Below is a small trained network, with its code and all its weights. Each question gives an input and a target symbol and asks what happens when units are switched off, that is, made to give their printed mean instead of their output.

import numpy as np


def w(rows, s, z=0):
    codes = np.array(rows[::2]) - 128.0
    scale = np.full(codes.shape[1], s)
    scale[-1] = z or s
    return codes * scale


def f(y):
    return y / 2 * (1 + np.tanh(0.7978845608 * (y + 0.044715 * y**3)))


def softmax(a):
    e = np.exp(a - a.max(-1, keepdims=True))
    return e / e.sum(-1, keepdims=True)


def log_softmax(a):
    a = a - a.max(-1, keepdims=True)
    return a - np.log(np.exp(a).sum(-1, keepdims=True))


def net(x, mask):
    ids = ['ζημπτφ'.index(c) for c in x.split()]
    T = len(ids)
    res = E[ids] + P[:T]
    q, k, v = (res @ M[0].T for M in (Q, K, V))
    z = softmax(np.where(np.tri(T) > 0, q @ k.T / 4**0.5, -1e9)) @ v
    res = res + np.where(mask[0], z, O[0][:, -1]) @ O[0][:, :-1]
    y = f(res @ A[0][:, :-1].T + A[0][:, -1])
    res = res + np.where(mask[1:9], y, B[0][:, -1]) @ B[0][:, :-1]
    return log_softmax(res[-1] @ U[:, :-1].T + U[:, -1])


Q, K, V, O, A, B = {}, {}, {}, {}, {}, {}
E = w([
[86,132,90,131,152,138],'ζ',
[98,5,100,91,89,146],'η',
[55,87,95,107,117,113],'μ',
[203,91,66,145,136,124],'π',
[112,140,151,127,104,88],'τ',
[140,149,216,132,106,133],'φ',
],0.017)
P = w([
[160,154,126,46,127,77],'0',
[156,169,110,72,182,183],'1',
[185,204,92,90,82,160],'2',
[125,99,82,182,85,142],'3',
[125,111,136,147,193,219],'4',
[163,60,159,133,197,55],'5',
[169,76,126,246,90,92],'6',
[174,158,129,56,90,55],'7',
[165,94,226,54,178,93],'8',
],0.013)
Q[0] = w([
[146,102,139,108,133,8],'head 1',
[101,133,163,120,225,154],'head 1',
[84,136,133,220,108,127],'head 1',
[82,241,102,77,64,109],'head 1',
],0.013)
K[0] = w([
[88,62,142,225,157,104],'head 1',
[110,142,52,142,18,114],'head 1',
[83,121,95,90,180,250],'head 1',
[117,110,113,31,173,64],'head 1',
],0.014)
V[0] = w([
[182,23,93,107,57,179],'head 1',
[16,69,76,92,175,209],'head 1',
[48,76,233,78,54,31],'head 1',
[106,121,2,146,120,24],'head 1',
],0.0086)
O[0] = w([
[229,122,40,75,27,213,253],'head 1',
[62,150,222,47,77,208,99],'head 1',
[168,43,217,174,129,199,198],'head 1',
[3,234,96,226,44,172,156],'head 1',
],0.0076,0.0038)
A[0] = w([
[133,58,90,183,120,170,175],'neuron 1',
[109,165,103,203,88,148,250],'neuron 2',
[56,162,194,67,87,180,177],'neuron 3',
[76,198,155,50,169,68,241],'neuron 4',
[88,114,154,254,176,105,234],'neuron 5',
[84,116,165,147,87,161,115],'neuron 6',
[35,125,188,161,128,123,254],'neuron 7',
[156,160,179,94,142,146,198],'neuron 8',
],0.0085,0.004)
B[0] = w([
[136,228,169,185,113,7,207],'neuron 1',
[50,162,163,121,79,156,209],'neuron 2',
[159,77,156,109,231,189,254],'neuron 3',
[188,255,131,9,195,104,150],'neuron 4',
[215,143,83,214,23,89,164],'neuron 5',
[55,90,171,172,104,193,183],'neuron 6',
[123,176,188,171,168,70,188],'neuron 7',
[172,68,72,100,152,110,170],'neuron 8',
],0.0068,0.0079)
U = w([
[157,202,178,35,231,105,66],'ζ',
[176,56,100,55,126,228,12],'η',
[77,87,211,181,172,160,147],'μ',
[165,186,94,53,54,122,189],'π',
[134,131,186,253,58,83,69],'τ',
[194,43,87,86,211,85,254],'φ',
],0.0048,0.0029)

Each question gives the input, a string of symbols that net reads in full, and the target symbol t.
The units are the heads (4 rows each of Q, K, V and O) and the neurons (one row each of A and B). Each row of codes is followed by its name. A weight is (code - 128) times the scale printed after its matrix; where a second scale follows, it is the last column's (O, A, B and U).
mask holds one flag per unit, heads first, then neurons. A switched-off unit (its flag False) gives its mean, the last column of its rows in O or B, instead of its output. The means were averaged over made-up inputs and are rounded, as every weight is.
A unit's drop is (log p(t) with every unit on - log p(t) with that unit switched off) / (log p(t) with every unit on - log p(t) with every unit switched off).
The circuit of an input: a set's keep is (log p(t) with only the set's units on - log p(t) with every unit switched off) / (log p(t) with every unit on - log p(t) with every unit switched off). Starting from all 9 units, units are removed one at a time, each time the one whose removal leaves the highest keep (on an exact tie, the one counted first), for as long as the keep stays at least 0.8.
units of the circuit, in order: the units of the circuit, biggest drop first
top k neurons: the k neurons with the biggest drops, biggest first
drop of u: that unit's drop, to one decimal
input μ π ζ, target μ: units of the circuit, in order : [head 1; neuron 3; neuron 6]
input φ μ τ τ, target μ: units of the circuit, in order : [head 1; neuron 6; neuron 3]
input φ ζ π τ τ, target π: units of the circuit, in order : [head 1; neuron 3]
input ζ φ ζ φ μ, target ζ: units of the circuit, in order : [head 1; neuron 4]
input π μ π η π ζ, target η: top neuron : [neuron 3]
input φ φ φ φ π τ μ ζ, target τ: units of the circuit, in order : [head 1; neuron 5]
input φ π μ φ, target π: units of the circuit, in order : [head 1; neuron 3]
input η φ φ φ μ π τ φ η, target τ: units of the circuit, in order : [head 1; neuron 1; neuron 3]
input φ π τ η η τ φ, target η: units of the circuit, in order : [head 1; neuron 3]
input φ τ τ π, target τ: top 3 neurons : [neuron 1; neuron 3; neuron 5]
input τ τ μ η μ φ τ τ μ, target τ: units of the circuit, in order : [head 1; neuron 5; neuron 3]
input ζ μ ζ, target ζ: top 2 neurons : [neuron 4; neuron 3]
input φ τ ζ η, target τ: top 2 neurons : [neuron 1; neuron 3]
input φ μ φ τ π μ μ, target π: units of the circuit, in order : [head 1]
input η ζ φ ζ φ τ, target ζ: top 2 neurons : [neuron 4; neuron 7]
input φ π η η φ μ μ η η, target μ: top 2 neurons : [neuron 6; neuron 3]
input φ ζ φ ζ, target ζ: drop of neuron 4 : 0.4
input π φ τ η τ τ η π μ, target η: drop of head 1 : 1.0
input ζ η φ η, target φ: drop of head 1 : 2.1
input μ τ φ μ η φ μ, target η: units of the circuit, in order : [head 1]
